Below is a small trained network, with its code and all its weights. Each question gives an input and a target symbol and asks what happens when units are switched off, that is, made to give their printed mean instead of their output.

import numpy as np


def w(rows, s, z=0):
    codes = np.array(rows[::2]) - 128.0
    scale = np.full(codes.shape[1], s)
    scale[-1] = z or s
    return codes * scale


def norm(h):
    return h / np.sqrt((h * h).mean(-1, keepdims=True) + 1e-5)


def softmax(a):
    e = np.exp(a - a.max(-1, keepdims=True))
    return e / e.sum(-1, keepdims=True)


def log_softmax(a):
    a = a - a.max(-1, keepdims=True)
    return a - np.log(np.exp(a).sum(-1, keepdims=True))


def net(x, mask):
    ids = ['ΞΠΨαβγεζθμσφω'.index(c) for c in x.split()]
    T = len(ids)
    res = E[ids] + P[:T]
    u = 0
    for l in range(3):
        r = norm(res)
        for j in range(3):
            rows = slice(2 * j, 2 * j + 2)
            q, k, v = (r @ M[l][rows].T for M in (Q, K, V))
            z = softmax(np.where(np.tri(T) > 0, q @ k.T / 2**0.5, -1e9)) @ v
            o = O[l][rows]
            res = res + np.where(mask[u + j], z, o[:, -1]) @ o[:, :-1]
        u += 3
    return log_softmax(norm(res)[-1] @ U[:, :-1].T + U[:, -1])


Q, K, V, O = {}, {}, {}, {}
E = w([
[188,137,116,73,59,115,82,151],'Ξ',
[87,158,119,99,128,171,123,112],'Π',
[200,123,208,50,207,62,79,153],'Ψ',
[81,152,131,99,184,153,77,155],'α',
[180,97,182,76,196,235,37,154],'β',
[73,88,225,17,176,131,92,149],'γ',
[156,102,127,64,145,150,185,196],'ε',
[130,33,165,235,115,122,147,222],'ζ',
[96,126,165,147,169,133,5,71],'θ',
[133,52,127,102,158,193,180,99],'μ',
[84,82,116,30,133,90,139,133],'σ',
[175,87,7,162,227,71,111,189],'φ',
[159,229,193,191,154,65,173,126],'ω',
],0.019)
P = w([
[152,14,140,29,160,109,95,159],'0',
[187,1,96,37,168,111,58,146],'1',
[164,33,125,60,177,112,52,126],'2',
[160,54,125,81,158,110,56,121],'3',
[153,88,150,90,153,117,60,123],'4',
[149,91,149,97,144,119,72,127],'5',
[134,113,157,100,147,127,86,124],'6',
[121,130,161,101,136,147,87,126],'7',
[121,151,164,97,129,148,108,121],'8',
[128,163,168,107,118,162,118,134],'9',
[119,191,174,102,102,169,146,147],'10',
[118,174,138,98,104,164,136,151],'11',
[123,189,139,98,101,174,144,157],'12',
[117,185,153,78,94,181,132,156],'13',
],0.0076)
Q[0] = w([
[88,213,76,152,241,39,176,67],'0.h0',
[97,79,126,132,50,254,94,85],'0.h0',
[176,83,32,171,142,151,220,41],'0.h1',
[158,140,86,128,165,102,68,172],'0.h1',
[113,116,148,118,155,103,108,157],'0.h2',
[183,134,137,108,116,115,98,155],'0.h2',
],0.0088)
K[0] = w([
[46,177,153,133,169,48,82,66],'0.h0',
[125,126,141,54,100,253,187,122],'0.h0',
[156,2,207,149,122,155,140,69],'0.h1',
[94,113,147,92,172,117,156,168],'0.h1',
[99,161,158,68,105,119,141,127],'0.h2',
[96,100,172,135,142,130,133,122],'0.h2',
],0.0092)
V[0] = w([
[153,144,94,175,176,44,114,96],'0.h0',
[168,86,164,134,98,135,136,167],'0.h0',
[207,25,198,110,153,135,184,97],'0.h1',
[180,147,87,102,238,157,148,253],'0.h1',
[92,138,181,232,99,212,152,88],'0.h2',
[88,155,183,112,81,170,218,172],'0.h2',
],0.0064)
O[0] = w([
[63,52,40,113,135,66,85,163,82],'0.h0',
[131,174,134,142,133,124,102,65,176],'0.h0',
[235,65,93,152,157,56,118,102,146],'0.h1',
[125,158,96,75,185,77,123,254,241],'0.h1',
[89,90,157,104,103,38,45,23,2],'0.h2',
[101,169,115,54,45,3,155,45,75],'0.h2',
],0.0065,0.0072)
Q[1] = w([
[162,116,140,192,183,180,166,76],'1.h0',
[62,134,15,143,25,96,31,123],'1.h0',
[131,96,96,166,52,96,117,3],'1.h1',
[113,147,40,218,78,98,132,144],'1.h1',
[104,155,174,25,198,176,106,124],'1.h2',
[131,88,128,169,145,124,254,153],'1.h2',
],0.0089)
K[1] = w([
[152,171,120,221,174,68,181,133],'1.h0',
[20,91,4,80,151,74,35,179],'1.h0',
[169,99,63,152,230,152,90,83],'1.h1',
[228,96,92,60,130,115,111,19],'1.h1',
[176,217,160,230,25,142,131,167],'1.h2',
[114,134,98,136,253,170,114,99],'1.h2',
],0.0065)
V[1] = w([
[96,176,149,139,154,82,23,122],'1.h0',
[155,132,173,178,141,108,248,114],'1.h0',
[180,220,143,210,61,122,171,147],'1.h1',
[99,191,21,130,218,108,147,104],'1.h1',
[141,184,143,82,159,51,172,133],'1.h2',
[138,99,150,122,2,130,128,207],'1.h2',
],0.007)
O[1] = w([
[131,145,157,89,84,86,88,151,25],'1.h0',
[113,106,126,152,233,97,158,83,87],'1.h0',
[131,134,201,209,164,89,142,149,60],'1.h1',
[171,245,85,105,164,120,122,119,60],'1.h1',
[112,179,146,93,106,81,168,112,157],'1.h2',
[142,102,174,134,55,158,135,160,254],'1.h2',
],0.011,0.003)
Q[2] = w([
[33,180,186,1,215,133,125,193],'2.h0',
[192,145,105,202,37,7,159,47],'2.h0',
[75,118,50,137,118,99,75,68],'2.h1',
[142,118,187,125,104,122,156,44],'2.h1',
[148,155,216,193,197,155,70,99],'2.h2',
[184,160,231,130,174,176,55,227],'2.h2',
],0.0083)
K[2] = w([
[108,184,175,154,58,184,122,232],'2.h0',
[193,64,78,141,191,159,107,30],'2.h0',
[182,73,47,126,99,106,104,58],'2.h1',
[73,133,40,164,142,125,73,172],'2.h1',
[233,158,167,235,191,169,152,124],'2.h2',
[102,137,254,179,202,176,234,92],'2.h2',
],0.0082)
V[2] = w([
[206,92,116,53,119,176,199,147],'2.h0',
[190,198,190,133,69,118,87,39],'2.h0',
[48,109,136,131,84,108,198,150],'2.h1',
[66,214,99,136,112,196,132,126],'2.h1',
[182,223,156,173,139,142,149,121],'2.h2',
[82,124,146,74,88,96,130,255],'2.h2',
],0.0092)
O[2] = w([
[106,168,132,225,28,93,126,46,244],'2.h0',
[214,86,69,116,45,86,128,138,46],'2.h0',
[2,95,118,117,204,116,68,155,86],'2.h1',
[160,94,26,181,150,96,34,116,115],'2.h1',
[161,156,194,154,124,136,106,119,128],'2.h2',
[93,129,113,193,107,47,122,194,181],'2.h2',
],0.0084,0.011)
U = w([
[179,113,130,126,45,136,133,151,160],'Ξ',
[91,169,79,159,101,168,139,90,90],'Π',
[190,110,162,81,152,65,114,144,125],'Ψ',
[107,175,108,108,167,177,102,211,30],'α',
[208,72,135,114,147,192,83,166,39],'β',
[90,70,180,91,122,115,124,132,162],'γ',
[168,141,127,117,125,148,227,185,2],'ε',
[124,59,171,182,116,141,139,175,138],'ζ',
[118,87,110,145,133,103,9,71,204],'θ',
[147,89,108,97,147,150,167,61,205],'μ',
[82,106,93,109,98,103,146,109,195],'σ',
[155,114,72,138,157,114,80,167,201],'φ',
[127,179,155,137,151,51,144,96,128],'ω',
],0.013,0.0087)

Each question gives the input, a string of symbols that net reads in full, and the target symbol t.
The units are the heads (2 rows each of Q, K, V and O). Each row of codes is followed by its name. A weight is (code - 128) times the scale printed after its matrix; where a second scale follows, it is the last column's (O and U).
mask holds one flag per head, layer by layer. A switched-off head (its flag False) gives its mean, the last column of its rows in O, instead of its output. The means were averaged over made-up inputs and are rounded, as every weight is.
A unit's drop is (log p(t) with every unit on - log p(t) with that unit switched off) / (log p(t) with every unit on - log p(t) with every unit switched off).
The circuit of an input: a set's keep is (log p(t) with only the set's units on - log p(t) with every unit switched off) / (log p(t) with every unit on - log p(t) with every unit switched off). Starting from all 9 units, units are removed one at a time, each time the one whose removal leaves the highest keep (on an exact tie, the one counted first), for as long as the keep stays at least 0.8.
units of the circuit, in order: the units of the circuit, biggest drop first
most important unit: the unit with the biggest drop
which heads matter: for each layer, one digit per head in row order, 1 if its drop is at least 0.15 and else 0, layers parted by /
drop when u is switched off: that unit's drop, to one decimal
input μ γ θ Ψ Π φ β Ψ Π γ γ μ β, target μ: most important unit	1.h0
input ε β β Ψ γ μ Ξ β Ξ Ξ φ γ α ε, target α: units of the circuit, in order	0.h1, 2.h1, 2.h0
input Π α ω ζ Π σ σ ζ α Ξ α ε, target α: units of the circuit, in order	2.h1, 0.h1
input ε Π ω φ β α φ γ, target α: units of the circuit, in order	0.h1, 1.h1
input β ζ Ξ Π Ξ ζ α φ Ξ ζ μ, target μ: which heads matter	110 / 100 / 001
input ζ α σ β, target α: which heads matter	011 / 010 / 101
input ζ θ Ψ β Ξ θ, target Ξ: units of the circuit, in order	2.h1, 1.h0
input Ξ α Ξ Ξ Ξ Ξ α ζ Π, target ζ: which heads matter	000 / 011 / 000
input φ Π ζ α ε θ θ Ξ Ψ, target Ξ: units of the circuit, in order	2.h0, 1.h2
input Ξ σ γ ω β ε σ μ ω Π, target ω: units of the circuit, in order	1.h2, 1.h0
input μ ω Π Ξ ζ ε Ψ β ε θ β, target Ξ: units of the circuit, in order	2.h0, 1.h0, 0.h2, 1.h2
input γ ζ ω θ Ξ γ Ξ Π, target Ξ: units of the circuit, in order	2.h0, 1.h0
input ζ σ γ Ψ, target γ: units of the circuit, in order	1.h1, 2.h1
input Ξ θ Ξ σ θ Ξ φ Π ε β γ α μ, target μ: units of the circuit, in order	1.h0, 0.h1
input Ξ Π α Ξ Ξ ζ σ, target ζ: units of the circuit, in order	1.h1, 1.h2
input β Ψ Π Ξ Ψ Ξ ζ θ Ψ, target ζ: units of the circuit, in order	1.h1
input α Π φ γ γ ω γ Π φ Ξ β ε, target Ξ: which heads matter	100 / 010 / 100
input α γ β, target α: units of the circuit, in order	0.h1, 2.h0
input α α α, target φ: units of the circuit, in order	2.h1, 1.h1
input γ θ Ξ ω μ Π ω μ Π, target μ: most important unit	2.h2
input Ψ ζ Ψ σ β Ξ Ψ α θ Ξ ζ θ, target ζ: units of the circuit, in order	1.h1, 1.h2
input σ σ Ξ α ω Ψ ε μ β γ Ψ α θ σ, target α: drop when 0.h0 is switched off	0.2
input α Ξ σ θ Π Ξ γ, target Ξ: drop when 1.h2 is switched off	0.2
input Ξ Ψ ζ Π β Ξ Ξ σ Ξ Ψ, target Ξ: drop when 2.h0 is switched off	0.3
input μ μ ζ, target μ: drop when 2.h2 is switched off	0.4
